Here is a tiny trained network, its code and every weight. The questions are about switching its units off for an input and a class, where a switched-off unit gives its printed mean instead of its output.

import numpy as np


def w(rows, s, z=0):
    codes = np.array(rows[::2]) - 128.0
    scale = np.full(codes.shape[1], s)
    scale[-1] = z or s
    return codes * scale


def f(y):
    return y / 2 * (1 + np.tanh(0.7978845608 * (y + 0.044715 * y**3)))


def log_softmax(a):
    a = a - a.max(-1, keepdims=True)
    return a - np.log(np.exp(a).sum(-1, keepdims=True))


def net(x, mask):
    res = np.array(x, float).reshape(1, 5) / 4 @ E
    y = f(res @ A[0][:, :-1].T + A[0][:, -1])
    res = res + np.where(mask, y, B[0][:, -1]) @ B[0][:, :-1]
    return log_softmax(res[-1] @ U[:, :-1].T + U[:, -1])


A, B = {}, {}
E = w([
[192,233,197,224,218,102],'x0',
[48,54,105,221,161,45],'x1',
[3,196,190,63,144,91],'x2',
[127,127,129,129,130,129],'x3',
[74,169,29,124,243,186],'x4',
],0.0068)
A[0] = w([
[116,101,98,106,103,146,91],'n0',
[92,22,77,101,80,175,123],'n1',
[36,185,169,123,89,120,74],'n2',
[175,93,84,178,120,178,93],'n3',
[75,149,66,192,217,170,149],'n4',
[254,74,70,203,95,176,87],'n5',
[203,175,153,76,163,184,140],'n6',
[59,192,70,100,173,186,140],'n7',
[107,88,107,97,94,151,84],'n8',
[177,165,146,172,157,100,115],'n9',
[100,95,103,59,93,171,127],'n10',
[51,183,177,82,126,132,91],'n11',
[49,85,174,198,186,43,139],'n12',
[130,125,168,95,125,210,189],'n13',
[110,165,74,129,166,183,102],'n14',
[160,186,146,74,99,179,100],'n15',
[202,182,136,67,131,163,116],'n16',
[156,102,194,150,61,110,91],'n17',
[139,198,207,147,179,109,96],'n18',
[91,71,105,185,157,60,92],'n19',
[99,145,138,105,130,109,254],'n20',
[102,79,140,163,134,71,147],'n21',
[151,126,75,133,112,115,248],'n22',
[156,143,183,166,171,137,80],'n23',
[122,109,235,151,75,76,126],'n24',
[151,123,162,124,72,79,98],'n25',
[180,126,102,159,132,140,210],'n26',
[124,99,77,187,140,80,120],'n27',
[160,142,173,184,160,134,143],'n28',
[177,109,220,73,83,83,115],'n29',
[183,183,119,151,154,58,95],'n30',
[116,85,115,76,98,124,124],'n31',
[109,111,111,133,182,219,105],'n32',
[168,181,147,171,153,138,140],'n33',
[106,91,110,96,92,142,100],'n34',
[118,101,107,91,103,128,92],'n35',
],0.0098,0.0089)
B[0] = w([
[74,154,108,143,165,121,139],'n0',
[78,139,113,177,139,141,226],'n1',
[112,112,173,28,209,46,169],'n2',
[103,138,193,45,175,45,173],'n3',
[150,47,164,113,124,167,243],'n4',
[84,90,170,48,183,5,251],'n5',
[136,116,75,101,72,110,233],'n6',
[151,33,182,122,138,182,222],'n7',
[48,158,63,151,188,158,149],'n8',
[42,95,96,166,147,136,185],'n9',
[65,140,98,168,131,121,192],'n10',
[95,120,136,78,156,21,183],'n11',
[163,120,59,76,68,119,247],'n12',
[139,113,97,148,62,105,213],'n13',
[166,47,152,134,174,202,170],'n14',
[165,120,6,86,101,121,192],'n15',
[147,107,43,92,90,118,214],'n16',
[140,40,107,116,218,207,182],'n17',
[51,119,97,158,115,124,210],'n18',
[197,162,2,92,119,151,186],'n19',
[124,109,210,145,15,105,254],'n20',
[175,122,82,119,65,134,185],'n21',
[106,134,231,152,45,150,252],'n22',
[66,140,60,189,185,129,158],'n23',
[142,30,169,110,186,220,210],'n24',
[142,71,119,119,161,171,163],'n25',
[89,104,184,125,81,107,233],'n26',
[168,160,94,56,64,100,173],'n27',
[74,110,111,141,115,143,196],'n28',
[137,50,116,115,155,173,214],'n29',
[80,118,93,185,151,134,169],'n30',
[66,134,103,191,145,141,169],'n31',
[138,49,135,90,143,140,161],'n32',
[42,101,74,182,94,122,202],'n33',
[92,158,80,194,174,143,154],'n34',
[82,140,105,137,159,151,139],'n35',
],0.0074,0.0077)
U = w([
[22,139,81,220,157,124,107],'0',
[109,109,166,140,74,115,255],'1',
[160,67,152,111,189,196,97],'2',
[92,131,167,59,172,1,95],'3',
[180,142,18,93,76,104,75],'4',
[184,223,242,217,75,129,138],'5',
[175,212,130,163,235,152,91],'6',
[179,198,118,172,229,137,92],'7',
],0.0097,0.009)

Each question gives the input, the list of numbers given to net, and the class t.
The units are the neurons (one row each of A and B). Each row of codes is followed by its name. A weight is (code - 128) times the scale printed after its matrix; where a second scale follows, it is the last column's (A, B and U).
mask holds one flag per neuron, in row order. A switched-off neuron (its flag False) gives its mean, the last column of its row in B, instead of its output. The means were averaged over made-up inputs and are rounded, as every weight is.
A unit's drop is (log p(t) with every unit on - log p(t) with that unit switched off) / (log p(t) with every unit on - log p(t) with every unit switched off).
The circuit of an input: a set's keep is (log p(t) with only the set's units on - log p(t) with every unit switched off) / (log p(t) with every unit on - log p(t) with every unit switched off). Starting from the 12 units with the biggest drops (on a tie, the unit counted first), units are removed one at a time, each time the one whose removal leaves the highest keep (on an exact tie, the one counted first), for as long as the keep stays at least 0.8.
circuit, biggest first: the units of the circuit, biggest drop first
unit that matters most: the unit with the biggest drop
top k neurons: the k neurons with the biggest drops, biggest first
drop of u: that unit's drop, to one decimal
input [-2,5,5,-6,6], class 1: circuit, biggest first	(n20; n12)
input [4,1,-6,1,-7], class 2: circuit, biggest first	(n17; n24)
input [2,-6,-4,-2,2], class 4: unit that matters most	n16
input [-3,3,-7,1,-8], class 2: circuit, biggest first	(n17; n24)
input [5,8,7,4,-5], class 4: circuit, biggest first	(n12; n19)
input [-6,6,5,-1,-4], class 0: circuit, biggest first	(n1; n31)
input [-1,6,6,-5,-8], class 2: circuit, biggest first	(n24; n17)
input [5,-6,4,5,-3], class 4: top 2 neurons	(n15; n16)
input [4,8,-6,1,1], class 4: top 3 neurons	(n19; n12; n27)
input [8,-7,2,2,6], class 0: top 2 neurons	(n33; n18)
input [-3,-7,5,-1,8], class 2: top 2 neurons	(n7; n14)
input [2,4,-6,-1,5], class 3: circuit, biggest first	(n5; n3)
input [-8,-1,8,-2,2], class 0: circuit, biggest first	(n10; n31)
input [-6,0,0,1,8], class 2: circuit, biggest first	(n7)
input [4,-7,3,-4,-4], class 4: circuit, biggest first	(n15; n16)
input [-1,-1,-7,-5,-5], class 3: top 2 neurons	(n5; n3)
input [-1,0,8,1,-7], class 3: top 2 neurons	(n2; n11)
input [-3,-2,-2,-3,6], class 2: circuit, biggest first	(n14; n7)
input [4,7,-7,2,1], class 3: top 2 neurons	(n5; n3)
input [4,-3,-4,-2,-7], class 2: unit that matters most	n17
input [-4,1,6,-2,-4], class 3: top 2 neurons	(n2; n11)
input [-7,2,-7,7,8], class 2: top 3 neurons	(n4; n14; n32)
input [7,-8,-6,-6,-8], class 2: top 3 neurons	(n17; n24; n29)
input [4,7,5,2,5], class 4: top 2 neurons	(n12; n19)
input [-1,-8,4,5,6], class 4: top 3 neurons	(n15; n16; n6)
input [6,2,2,3,-8], class 2: top 2 neurons	(n24; n17)
input [-6,-3,8,-2,-6], class 3: unit that matters most	n2
input [-3,0,-4,-1,1], class 3: drop of n3	0.2
